Here is a tiny trained network, its code and every weight. The questions are about switching its units off for an input and a class, where a switched-off unit gives its printed mean instead of its output.

import numpy as np


def w(rows, s, z=0):
    codes = np.array(rows[::2]) - 128.0
    scale = np.full(codes.shape[1], s)
    scale[-1] = z or s
    return codes * scale


def f(y):
    return y / 2 * (1 + np.tanh(0.7978845608 * (y + 0.044715 * y**3)))


def log_softmax(a):
    a = a - a.max(-1, keepdims=True)
    return a - np.log(np.exp(a).sum(-1, keepdims=True))


def net(x, mask):
    res = np.array(x, float).reshape(1, 3) / 4 @ E
    y = f(res @ A[0][:, :-1].T + A[0][:, -1])
    res = res + np.where(mask, y, B[0][:, -1]) @ B[0][:, :-1]
    return log_softmax(res[-1] @ U[:, :-1].T + U[:, -1])


A, B = {}, {}
E = w([
[101,98,125,107,104,8,134,48,135,130,124,135],'x0',
[162,136,227,132,85,129,159,134,89,116,182,145],'x1',
[167,146,99,66,134,133,62,129,144,202,156,115],'x2',
],0.017)
A[0] = w([
[37,104,95,145,174,139,82,132,160,121,1,124,168],'neuron 0',
[167,122,156,147,168,178,178,162,160,129,135,114,59],'neuron 1',
[88,194,187,140,102,61,146,49,137,150,141,147,188],'neuron 2',
[47,114,137,183,143,141,147,125,125,57,69,141,20],'neuron 3',
[79,81,71,122,186,129,150,150,133,182,64,104,4],'neuron 4',
[99,199,103,152,158,220,112,172,176,119,98,46,147],'neuron 5',
[51,136,99,59,115,66,162,102,164,147,99,123,85],'neuron 6',
[123,108,146,177,92,138,167,138,102,81,61,122,19],'neuron 7',
],0.0081,0.0029)
B[0] = w([
[93,46,123,154,49,131,107,180,64,128,107,150,246],'neuron 0',
[143,122,133,237,142,99,131,71,118,65,178,158,188],'neuron 1',
[175,49,101,174,148,188,92,108,100,111,162,176,227],'neuron 2',
[177,200,101,77,106,254,88,110,152,194,92,116,210],'neuron 3',
[106,78,227,114,101,139,129,181,95,185,214,232,202],'neuron 4',
[126,118,106,190,178,212,141,49,146,137,118,153,254],'neuron 5',
[154,83,127,159,124,205,111,63,186,77,149,58,214],'neuron 6',
[209,162,148,81,109,159,81,128,129,184,122,89,192],'neuron 7',
],0.011)
U = w([
[72,76,253,174,66,112,113,215,2,127,177,216,103],'0',
[111,71,73,229,187,138,130,63,171,45,120,110,78],'1',
[193,156,82,65,143,151,27,143,155,245,92,80,138],'2',
[109,82,70,154,181,113,155,152,81,76,77,108,251],'3',
[42,138,173,87,180,77,131,158,134,76,78,69,99],'4',
[62,199,107,117,123,37,173,138,177,91,86,143,104],'5',
[66,179,119,97,150,35,158,197,144,84,54,113,89],'6',
[60,176,123,72,169,56,146,149,171,51,73,61,91],'7',
],0.0083,0.013)

Each question gives the input, the list of numbers given to net, and the class t.
The units are the neurons (one row each of A and B). Each row of codes is followed by its name. A weight is (code - 128) times the scale printed after its matrix; where a second scale follows, it is the last column's (A, B and U).
mask holds one flag per neuron, in row order. A switched-off neuron (its flag False) gives its mean, the last column of its row in B, instead of its output. The means were averaged over made-up inputs and are rounded, as every weight is.
A unit's drop is (log p(t) with every unit on - log p(t) with that unit switched off) / (log p(t) with every unit on - log p(t) with every unit switched off).
The circuit of an input: a set's keep is (log p(t) with only the set's units on - log p(t) with every unit switched off) / (log p(t) with every unit on - log p(t) with every unit switched off). Starting from all 8 units, units are removed one at a time, each time the one whose removal leaves the highest keep (on an exact tie, the one counted first), for as long as the keep stays at least 0.8.
circuit, biggest first: the units of the circuit, biggest drop first
unit that matters most: the unit with the biggest drop
k most important neurons: the k neurons with the biggest drops, biggest first
drop when u is switched off: that unit's drop, to one decimal
input [-7,-7,-5], class 0: 3 most important neurons => [neuron 4; neuron 0; neuron 6]
input [3,2,-3], class 3: unit that matters most => neuron 4
input [-5,1,5], class 1: circuit, biggest first => [neuron 3; neuron 5]
input [-7,5,-8], class 2: circuit, biggest first => [neuron 7; neuron 3]
input [-1,3,3], class 3: circuit, biggest first => [neuron 4; neuron 3]
input [3,1,3], class 3: 4 most important neurons => [neuron 3; neuron 7; neuron 5; neuron 4]
input [-3,2,2], class 3: 4 most important neurons => [neuron 4; neuron 3; neuron 6; neuron 7]
input [-2,-8,8], class 0: circuit, biggest first => [neuron 4; neuron 0]
input [-5,-8,0], class 0: 2 most important neurons => [neuron 4; neuron 0]
input [8,-8,5], class 0: 3 most important neurons => [neuron 4; neuron 0; neuron 5]
input [2,2,3], class 3: 4 most important neurons => [neuron 3; neuron 4; neuron 7; neuron 0]
input [4,4,-8], class 2: circuit, biggest first => [neuron 3; neuron 7]
input [2,6,-8], class 2: circuit, biggest first => [neuron 3; neuron 7]
input [8,-4,8], class 1: unit that matters most => neuron 6
input [8,7,2], class 1: 3 most important neurons => [neuron 4; neuron 0; neuron 6]
input [1,2,-3], class 3: 2 most important neurons => [neuron 4; neuron 0]
input [0,3,2], class 3: 2 most important neurons => [neuron 4; neuron 0]
input [-1,1,-1], class 3: 3 most important neurons => [neuron 4; neuron 0; neuron 3]
input [7,5,-4], class 1: 2 most important neurons => [neuron 4; neuron 0]
input [-6,-4,1], class 1: unit that matters most => neuron 5
input [0,0,2], class 3: drop when neuron 7 is switched off => 1.0
